Rows are numbered. After the first four, each row is followed by the numbers of the three nearest rows among all rows above it, by straight-line distance, nearest first.
1: -6  17  -1  -6  13  10  -3  -16  -15  19  5  18  -10  -11  3  4  26  1  4  21  -26  -8  -6  9  6  -2  -2  8  -26  -16  -1  -4  -2  -9  13  4  10  5  24  12  11  -11  2  -18  4
2: -8  18  10  -6  16  19  3  -28  -18  7  6  5  -2  -15  5  8  22  5  -11  14  4  -13  -1  -5  7  -2  -11  15  -13  -18  -4  1  -9  3  16  11  -2  -1  23  3  16  -15  2  -25  3
3: -9  19  12  -1  18  16  -8  -15  -12  6  0  4  -10  -4  8  3  19  2  -4  5  13  -2  -3  15  -12  4  -10  9  -15  -7  -4  2  -9  -6  18  0  9  -13  15  2  6  -21  1  -9  14
4: -6  20  7  -11  17  15  -5  -13  -16  0  11  -6  -8  -7  -1  4  30  -1  -6  18  13  -4  0  -12  -3  -2  -20  12  -15  -12  -4  3  -7  3  11  -2  5  3  8  3  4  -8  1  -21  -4
5: -5  24  4  -17  16  11  1  -35  -23  9  -2  21  -1  3  4  -7  50  -3  12  21  -2  -7  15  -49  15  -1  -25  29  1  -10  9  9  -6  25  7  -3  -6  23  7  -3  13  -20  -7  -34  7 -> 4 2 1
6: -4  25  16  -2  20  16  -9  -15  3  -5  6  -6  -10  -9  1  2  5  5  -27  -8  19  -3  -17  3  -39  -10  -15  10  -3  -5  -6  -3  -25  4  21  11  11  -13  15  2  6  -6  3  -8  1 -> 3 4 2
7: -8  15  8  -6  15  12  -2  -17  -21  20  10  14  -6  -14  -6  0  42  2  19  31  -1  -2  15  -6  16  3  -12  14  -18  -17  7  2  -1  5  11  -1  4  13  16  2  10  -17  2  -26  -1 -> 1 4 2
8: -4  19  13  -11  12  18  0  -23  -11  7  14  13  -5  8  5  -7  35  -3  10  19  2  -12  2  -20  -5  -10  -20  20  -21  -15  7  5  -2  7  12  3  0  10  9  9  1  -9  -11  -30  4 -> 4 7 2
9: -2  20  9  -6  13  17  -4  -25  -16  9  9  21  -5  -9  -3  1  20  3  -11  14  -1  -17  5  -14  -17  -10  -17  13  -14  -12  6  -1  -15  18  19  14  5  2  19  0  19  -20  2  -13  -1 -> 2 4 8
10: -6  17  7  -9  18  13  -9  -7  -18  11  13  12  -2  -17  -1  3  43  4  12  35  8  -2  -6  8  5  6  -12  10  -28  -17  -3  -1  -1  -3  8  -4  3  6  12  3  2  -13  5  -17  2 -> 7 4 1
11: -13  22  7  -5  15  13  -3  -14  -20  11  9  5  -1  -13  1  3  47  7  0  29  10  2  11  -8  13  8  -6  11  -19  -15  -7  -3  -6  11  6  -1  8  6  9  -6  14  -11  1  -25  9 -> 7 10 4
12: -1  16  10  -11  15  19  -2  -18  -16  10  2  16  -7  -4  2  -5  41  2  4  23  3  -6  10  -16  4  3  -19  14  -6  -13  3  6  -4  18  3  1  2  6  6  1  11  -14  -9  -16  6 -> 8 11 7
13: -6  22  9  -9  16  17  -4  -17  -3  6  6  1  -3  -3  0  6  40  2  -1  20  13  -4  2  -10  -1  -5  -8  11  -25  -17  -3  0  -9  11  12  -6  4  4  12  0  6  -4  -1  -33  5 -> 4 11 8
14: -6  23  6  -6  13  19  -3  -35  -26  6  14  16  -9  2  -3  -2  42  -4  10  24  -2  -9  26  -38  5  -4  -24  13  0  -15  8  11  -12  28  11  -3  -1  18  5  -2  15  -17  -9  -32  5 -> 5 12 8
15: -10  16  4  -10  19  16  -10  -11  -13  7  8  -6  -2  -20  1  8  30  7  -12  20  20  -1  -17  6  -6  4  -10  5  -22  -15  -6  -9  -8  -1  17  5  8  -1  10  -2  12  -9  6  -15  6 -> 4 3 10
16: -5  18  6  -10  11  9  2  -26  -30  24  18  10  -6  0  5  -7  53  -9  22  35  -10  -11  14  -29  21  0  -18  24  -26  -23  11  1  10  10  2  0  -4  20  18  9  4  -10  -10  -36  -2 -> 7 8 5
17: -13  20  7  -6  17  17  -4  -16  -26  14  6  3  -6  -8  -5  5  47  1  1  27  5  -3  17  -12  5  3  -13  14  -16  -16  2  1  -12  21  6  -4  -3  10  11  -8  6  -11  -1  -22  -4 -> 11 12 7
18: -10  10  7  -10  15  14  -8  -9  -26  18  7  19  -3  -18  1  5  30  3  9  26  7  -5  8  24  14  1  -7  12  -24  -14  -5  -5  -2  -5  11  6  11  -2  29  9  14  -15  8  -13  6 -> 10 1 7
19: -12  13  9  -7  18  8  -11  1  -17  16  17  12  -12  -16  4  6  32  5  -2  27  8  1  -2  21  4  6  -6  17  -21  -7  -5  -3  -10  -11  10  2  9  -4  5  -2  11  -10  3  -9  1 -> 10 18 15
20: -11  16  9  -4  19  20  -6  -10  -13  6  8  1  -9  -11  -2  5  21  6  -13  11  24  -6  -11  5  -17  6  -14  11  -18  -5  -7  -6  -18  4  19  5  11  -7  5  4  5  -8  4  -7  2 -> 15 3 4
21: -5  16  10  -5  7  14  -5  -19  -7  5  12  11  -13  -11  4  1  10  3  -11  11  4  -6  6  -1  -25  -8  -16  13  -24  -19  3  -7  -13  6  14  9  7  -7  22  9  8  -13  4  -8  -8 -> 9 20 3
22: -3  22  2  -11  12  16  -2  -26  -15  11  -1  10  -5  4  6  -2  25  -7  9  16  5  -7  6  -12  4  -2  -16  23  -14  -19  6  -1  -3  2  13  3  6  14  18  2  2  -18  -5  -33  8 -> 8 12 13
23: -5  22  13  -1  12  24  0  -18  -15  3  8  28  -10  -15  -2  2  28  8  -10  10  3  -10  12  -16  -20  -9  -20  16  -2  -6  -3  1  -12  19  19  8  5  0  14  -2  19  -12  -2  -12  -6 -> 9 21 12
24: -11  21  6  -2  13  9  -10  -5  -18  7  17  13  -8  -13  -2  -1  31  6  12  26  12  -5  -1  2  -2  -2  -15  16  -24  -17  1  -1  -7  3  10  0  10  2  7  3  4  -11  3  -20  0 -> 10 4 19
25: -3  20  5  -13  11  9  -6  -27  -22  16  7  10  -4  1  7  1  55  -11  22  26  -1  -9  8  -15  17  -4  -15  22  -14  -14  6  3  2  5  11  2  -2  10  14  7  6  -15  -8  -38  8 -> 16 7 22
26: -6  23  14  -1  10  19  -5  -17  -17  10  8  14  -9  -15  -4  0  35  9  -11  18  5  -8  19  -19  -12  -6  -15  8  -6  -14  -1  -3  -18  22  19  5  4  5  8  -4  12  -13  6  -14  -5 -> 23 9 17
27: -4  19  6  -3  14  18  -7  -24  -16  6  -12  23  -12  -9  4  -2  19  7  -12  -1  -6  -8  6  -9  -18  -6  -14  15  4  -8  5  -5  -12  12  23  11  10  -2  21  3  18  -26  -4  -18  8 -> 9 23 26
28: -9  15  5  -5  13  22  -7  -24  -16  8  1  3  -3  -13  9  13  26  1  -9  18  11  -7  -10  -1  4  -2  -10  7  -18  -16  -5  1  -11  -1  10  4  4  3  24  1  18  -8  13  -22  7 -> 2 15 4
29: -12  26  12  -3  12  17  -12  -16  -11  -4  9  4  -5  -6  3  4  21  5  -13  12  18  -6  -15  2  -14  0  -17  7  -15  -4  -3  -2  -18  -3  20  3  8  -8  17  6  6  -11  5  -7  8 -> 20 3 15
30: -8  17  4  -8  14  18  -1  -28  -18  13  1  9  -3  -5  12  4  34  -7  6  24  0  -10  0  -14  3  -11  -13  15  -17  -18  3  2  -6  3  9  6  1  10  26  9  9  -13  -4  -29  7 -> 22 8 2
31: -14  15  12  -5  16  14  -10  -12  -9  4  6  3  -2  -18  2  2  26  10  -7  22  15  -3  -2  -10  -9  5  -11  19  -26  -9  -7  -4  -11  3  16  0  5  2  6  4  4  -8  3  -20  5 -> 4 15 20
32: -5  22  6  -6  16  17  -3  -22  -12  9  5  0  -7  -7  -4  5  34  4  1  19  9  -3  15  -10  4  -1  -6  20  -16  -18  -1  0  -12  14  10  5  4  2  18  -5  4  -14  -2  -21  6 -> 13 17 11
33: 0  26  12  -2  14  10  -6  -18  -15  2  -2  19  -8  1  2  -5  19  6  -6  -4  0  -8  7  -15  -14  0  -21  15  2  -1  3  6  -16  22  21  5  9  -6  -2  -1  14  -20  -11  -13  16 -> 27 23 9
34: -11  8  6  -4  19  14  -9  -8  -15  2  7  -2  -1  -17  -1  9  23  4  -4  19  20  -4  -6  3  3  11  -10  8  -25  -11  -7  3  -4  0  6  -3  7  4  6  -5  6  -11  5  -20  7 -> 15 31 4
35: -14  18  6  -3  14  15  -11  -7  -22  14  4  26  -13  -22  4  5  21  5  -3  20  -1  -4  8  22  -3  3  -3  16  -20  -14  -2  -2  -13  -9  12  2  11  1  24  3  12  -18  7  -10  12 -> 18 19 1
36: -1  27  11  -2  10  12  -11  -24  -8  4  21  17  -14  -1  -3  -3  21  3  4  6  4  -17  11  -21  -22  -15  -25  17  -24  -14  10  0  -11  22  17  6  4  2  19  9  7  -15  -3  -16  -12 -> 9 21 23
37: -7  20  9  -12  12  15  -7  -19  -2  2  0  1  -7  -2  4  5  25  4  -3  13  4  -1  13  1  -4  -7  -8  15  -13  -17  6  1  -13  9  13  6  7  3  20  -3  6  -17  -2  -20  9 -> 32 13 22
38: -8  18  -2  -5  17  13  3  -21  -27  15  8  23  -7  -5  0  -3  41  1  11  31  -5  -7  14  -19  10  0  -11  17  -17  -19  3  -1  -2  14  8  6  2  7  18  7  8  -14  -4  -22  5 -> 7 12 30
39: -12  17  15  -3  18  15  -7  -17  -21  8  9  10  -8  -14  -4  6  26  11  -17  9  7  -6  6  -5  -16  -6  -15  5  -10  -11  -3  -1  -22  13  13  9  6  -3  15  -1  15  -13  5  -7  -1 -> 26 9 23
40: -10  21  7  -19  8  16  -5  -19  -13  10  6  2  -6  -8  7  4  37  2  2  19  7  0  15  -9  6  -5  -4  14  -11  -20  3  -3  -4  12  5  0  10  6  23  -6  14  -23  1  -28  2 -> 32 37 11
41: -5  21  8  -4  9  15  -1  -18  -17  17  13  9  -3  -9  5  -1  36  -1  18  31  -2  -6  12  -11  -1  -13  -17  20  -20  -20  5  -2  -1  8  10  5  5  12  21  6  8  -14  3  -24  -5 -> 7 30 38
42: 1  16  6  -10  12  10  -2  -18  -23  23  13  7  -5  -5  2  -1  41  -9  28  33  -4  -6  14  -8  21  -3  -14  18  -18  -17  5  1  5  0  1  2  5  16  20  7  5  -14  -3  -30  3 -> 7 25 41
43: -6  17  6  -1  19  15  -6  -14  -14  6  2  13  -6  -11  10  1  21  2  -7  9  10  -12  -9  11  -5  0  -10  12  -16  -12  -5  -2  -14  -5  14  6  16  -1  23  6  8  -12  1  -12  13 -> 3 29 28
44: -7  23  6  -5  11  13  -10  -12  -14  0  6  10  -3  -4  5  3  13  5  -10  7  8  -7  -16  9  -18  -2  -7  12  -22  -7  -5  -6  -17  -10  18  10  10  -9  15  4  11  -9  -1  -10  8 -> 29 43 3
45: -7  14  3  -4  14  14  -4  -26  -16  12  3  6  0  -7  6  2  27  0  3  13  -3  -10  1  -4  7  -4  -7  16  -12  -17  -1  -4  -6  3  13  4  0  4  26  6  9  -11  -3  -28  10 -> 30 2 22
46: -4  23  4  -9  12  13  -6  -24  -2  1  3  -5  -3  1  7  2  30  3  -6  2  16  -6  -6  -5  -18  -5  -9  13  -20  -13  1  -2  -18  12  18  2  7  -3  14  3  3  -14  0  -26  10 -> 37 13 29
47: -8  21  1  -10  21  12  -2  -20  -11  14  6  2  -11  -11  2  4  28  2  3  17  9  -5  3  -3  -1  -8  -2  15  -18  -20  1  -4  -9  3  11  2  10  9  24  1  12  -10  -2  -17  2 -> 32 45 37
48: -11  14  5  -15  19  15  2  -9  -29  24  15  14  -2  -11  -1  0  56  -5  26  41  -5  -4  11  -29  24  3  -11  21  -22  -22  13  -5  8  11  -1  2  -5  17  2  9  3  -11  -6  -31  0 -> 16 42 7
49: -8  20  16  -8  12  16  -3  -25  -16  7  9  15  -4  -7  1  7  25  7  -6  18  5  -14  3  -15  -6  -2  -21  12  -19  -12  0  -2  -18  10  16  6  2  -2  12  0  16  -16  0  -18  6 -> 9 2 39
50: -15  13  11  -5  12  17  3  -23  -18  7  10  21  -5  -8  0  0  27  1  -5  14  1  -11  6  -18  -12  -5  -22  17  -13  -18  4  1  -16  12  14  5  1  3  9  5  13  -14  0  -24  -9 -> 49 9 23
51: -5  19  8  -7  9  11  -8  -24  -3  4  6  3  -7  -12  -2  1  27  -1  -9  6  6  -1  13  5  -18  -6  -5  8  -15  -17  -3  -3  -14  8  11  5  13  -4  20  -3  3  -13  7  -4  2 -> 37 21 39
52: -2  19  4  -1  19  14  -2  -20  -11  5  1  14  -6  -2  10  0  21  0  1  5  3  -10  -4  -3  -10  -9  -14  15  -21  -13  -3  -7  -8  0  16  6  2  -4  17  5  8  -13  -2  -16  11 -> 43 45 44
53: -5  25  10  -13  14  17  -5  -20  -14  7  2  9  -7  -14  0  0  32  4  -7  15  4  -4  12  -4  -2  -1  -10  12  -13  -12  6  3  -13  14  10  2  7  -2  19  -8  7  -14  3  -21  4 -> 32 37 40
54: -10  24  11  -5  22  12  -9  -6  -17  9  8  16  -7  -2  2  0  38  0  9  17  4  -3  -1  -8  4  3  -18  17  -16  -8  0  3  -5  1  8  -1  1  4  -2  2  6  -14  -3  -22  7 -> 24 12 4
55: -7  11  8  -11  12  17  -8  -18  -17  7  4  5  -9  -10  5  6  20  2  -13  7  7  -5  -13  13  -9  -3  -8  8  -20  -19  -7  -2  -14  -8  22  11  11  -4  21  9  15  -14  -4  -16  10 -> 43 44 3
56: -8  21  11  -5  15  16  -6  -16  -19  2  10  14  -11  -10  -1  4  14  4  -10  13  8  -10  -8  4  -16  -3  -15  13  -11  -5  -1  -3  -19  -2  23  5  4  -6  14  5  9  -15  0  -8  4 -> 29 44 20
57: -3  25  10  -3  7  16  -1  -21  -16  6  3  13  -7  -1  -10  -11  40  -2  6  12  2  0  28  -29  -7  -7  -21  21  9  -4  10  7  -11  30  14  -4  2  14  -1  -2  12  -21  -6  -16  1 -> 14 12 26
58: -8  18  2  -8  13  17  -1  -18  -20  16  3  12  -6  -11  7  4  24  -2  -1  12  4  -9  12  5  -2  -4  -10  8  -15  -19  0  -4  -10  -7  16  3  7  2  31  4  11  -12  0  -20  10 -> 45 47 43
59: -15  12  -3  -7  21  12  -15  3  -17  15  9  9  -9  -19  8  9  28  1  5  33  16  0  -10  40  10  7  1  8  -32  -15  -11  -7  -2  -25  6  1  10  -8  22  6  8  -13  1  -14  15 -> 19 18 35
60: -12  17  13  -6  12  16  -13  1  -7  4  1  6  -10  -16  -1  2  26  6  -21  8  26  3  0  22  -22  5  -9  8  -19  -6  -5  1  -11  -1  16  -2  14  -13  7  -6  4  -15  7  1  9 -> 20 3 29
61: -9  20  11  -4  19  15  -8  -16  -21  8  8  14  -9  -8  -1  1  32  1  5  20  4  -8  -10  -6  3  4  -18  13  -21  -10  1  -5  -8  2  8  2  0  5  6  2  10  -8  4  -17  2 -> 54 24 4
62: 1  18  17  6  19  15  -3  -20  -14  -3  2  33  -14  -4  -2  -5  14  5  -13  -8  -1  -9  10  -22  -27  -10  -26  18  8  -9  7  8  -21  25  22  10  4  -5  -1  3  11  -17  -14  -10  4 -> 33 23 27
63: -8  24  10  -8  15  19  -2  -21  -16  10  7  12  -12  -10  0  6  32  5  -7  17  4  -7  12  -2  -9  -9  -8  13  -15  -12  -3  -9  -4  7  11  6  8  0  26  5  13  -13  10  -14  -1 -> 53 47 58
64: -7  8  2  -9  14  18  -7  -21  -5  9  4  -12  -1  -19  10  12  33  2  -11  18  19  -3  -8  4  6  0  -1  7  -24  -14  -11  -3  -12  -2  10  4  2  10  24  -3  6  -5  11  -21  7 -> 28 15 34
65: -17  14  5  -8  18  17  -5  -8  -19  9  14  -4  2  -17  1  16  40  3  1  34  20  -2  -9  4  15  14  -6  2  -34  -14  -12  0  -6  -4  6  -2  5  4  5  -9  9  -5  11  -26  8 -> 34 10 11
66: -8  14  13  -5  18  10  -15  -12  -12  5  2  14  -7  -13  7  8  24  3  -13  9  5  -5  -7  13  -12  1  -11  11  -17  -8  -5  -2  -12  -4  16  3  3  -7  13  3  14  -13  -1  -16  15 -> 43 3 55
67: -8  20  4  -10  10  14  -3  -31  -18  12  8  8  -3  -3  8  3  33  -2  1  23  0  -9  12  -6  12  -4  -11  15  -11  -15  1  0  -3  13  14  7  1  4  21  -3  18  -15  3  -25  5 -> 45 40 30
68: -10  17  13  -3  14  21  -4  -19  -24  11  8  17  -4  -15  -7  6  43  2  1  23  6  -7  12  -16  4  5  -15  11  -14  -13  4  3  -5  21  1  1  4  10  7  0  12  -11  1  -18  -2 -> 17 12 11
69: -6  24  12  -8  1  13  -1  -22  -13  2  11  4  -6  -15  -7  0  36  6  -2  17  8  -3  23  -13  -11  -6  -14  10  -13  -18  3  3  -13  24  12  4  8  12  13  0  7  -9  2  -13  -3 -> 26 53 32
70: -5  19  10  -6  15  14  -10  -18  -15  3  2  19  -15  -4  0  -2  20  8  -7  3  3  -8  -7  -8  -15  -2  -12  15  4  -3  -6  6  -17  2  18  6  11  -12  2  6  9  -18  -3  -14  10 -> 56 33 27
71: -9  18  17  -3  19  19  -13  -10  -12  4  10  16  -15  -18  -6  5  11  7  -15  13  16  -11  -4  13  -31  -2  -9  4  -21  -9  -5  -6  -13  2  23  4  7  -12  12  -4  9  -12  11  -8  -3 -> 56 20 60
72: -8  20  5  -8  23  11  -6  -9  -22  11  10  16  -10  -12  2  2  31  1  9  29  1  -3  12  9  9  7  -11  13  -16  -9  1  0  -4  3  6  -4  8  -2  17  -10  9  -20  1  -13  4 -> 10 24 7
73: -8  16  -4  -6  10  11  -6  -20  -11  12  5  -1  -4  -12  5  5  34  -2  3  17  -1  -3  -2  0  6  1  -11  12  -14  -12  -4  0  -4  -1  11  -2  8  2  17  3  11  -8  1  -24  0 -> 45 47 28
74: -3  22  10  -7  8  14  -6  -24  -5  -5  5  -5  -3  -1  1  2  28  0  -7  2  15  -4  -3  -20  -13  -9  -13  17  -17  -14  -1  0  -10  22  17  -2  2  6  9  -2  2  -9  1  -31  1 -> 46 13 4
75: -6  24  11  -2  13  14  -3  -23  -20  5  9  13  -4  -7  -5  -4  34  4  -6  10  4  -9  22  -22  -12  -8  -15  17  -4  -13  5  1  -16  23  12  7  5  4  10  -7  16  -19  -2  -14  5 -> 26 69 23
76: -3  19  8  -8  21  14  -6  -11  -19  6  7  9  -6  -8  -3  -1  30  3  -1  18  12  -1  2  -7  4  12  -14  15  -17  -6  1  -3  -15  4  14  -2  -1  0  5  -2  9  -14  -3  -14  6 -> 61 54 4
77: -5  23  14  -9  6  19  6  -23  -20  18  11  24  -14  -12  -10  -8  46  2  9  25  -2  -15  33  -31  -1  -7  -21  20  -5  -16  14  4  -3  30  8  4  -2  13  10  -3  15  -15  3  -21  -6 -> 14 57 68
78: -7  25  11  -3  18  18  -5  -26  -10  0  3  25  -6  -9  0  -6  17  6  -22  1  0  -9  0  -14  -25  -7  -21  15  0  -13  2  2  -20  17  20  10  0  -5  2  -6  9  -26  -6  -8  10 -> 62 33 27
79: -5  27  13  -9  10  17  -5  -23  -23  12  2  9  -7  -8  -1  -2  33  4  -5  15  2  -5  13  -18  -6  -6  -10  19  -5  -13  3  5  -11  16  10  3  1  6  12  -8  18  -15  -3  -28  10 -> 75 53 32
80: -13  16  13  -4  16  17  -12  0  -18  8  11  5  -9  -11  4  5  32  4  2  18  17  -2  -4  16  -14  6  -5  9  -29  -10  1  -7  -7  -5  13  1  2  1  15  -2  -1  -9  4  -7  -4 -> 19 24 15
81: -5  20  12  1  13  14  -7  -12  -17  1  19  6  -13  -7  -4  -8  26  2  4  16  6  -11  8  -12  -24  -12  -29  17  -22  -15  4  0  -10  16  17  4  6  1  4  2  -2  -9  -1  -15  -7 -> 36 50 4
82: -10  23  14  -2  17  13  -6  -11  -16  2  9  9  -9  -6  2  0  26  7  -7  8  17  -5  -6  8  -18  6  -16  13  -20  -12  -4  0  -10  7  17  3  6  -7  12  2  13  -15  2  -8  -1 -> 20 56 29
83: -11  13  9  -6  19  18  -7  -11  -19  12  6  18  -3  -16  2  -1  39  -2  0  25  2  -5  9  1  10  3  -8  11  -24  -14  -3  4  -10  7  14  -3  8  1  12  3  9  -15  2  -20  2 -> 72 11 10
84: -14  19  6  -4  21  13  -5  -7  -18  9  6  5  -6  -12  2  0  34  7  -3  14  18  3  -2  5  4  12  -10  11  -20  -11  -2  0  -9  9  8  -1  4  2  0  -4  11  -8  3  -18  4 -> 76 34 61
85: -4  28  3  -2  16  14  -8  -12  -15  4  14  11  -11  -1  3  -2  22  3  4  18  5  -10  -8  -6  -7  -3  -21  15  -21  -12  0  -2  -12  8  16  4  -1  2  10  5  5  -10  -1  -14  5 -> 61 52 24
86: -4  12  5  -14  14  12  0  -28  -15  14  5  4  -5  -7  3  0  38  -1  11  23  0  -6  22  -12  -2  -13  -10  14  -9  -20  9  -5  -7  17  4  5  5  12  24  -8  11  -22  -1  -24  7 -> 40 67 32
87: -19  14  9  -8  17  19  -9  -12  -19  13  6  -9  -3  -12  6  15  35  4  -6  23  16  -4  -5  -1  13  8  -9  7  -21  -12  -8  -4  -4  1  7  -1  4  4  14  -7  8  -4  8  -31  0 -> 65 34 64
88: -12  20  5  -6  12  17  -11  -21  -10  3  0  8  -6  0  10  7  16  -1  -11  0  13  -10  -10  15  -8  -6  -5  9  -21  -6  -2  -5  -18  -2  25  6  9  -8  20  6  11  -6  -3  -15  11 -> 44 55 43
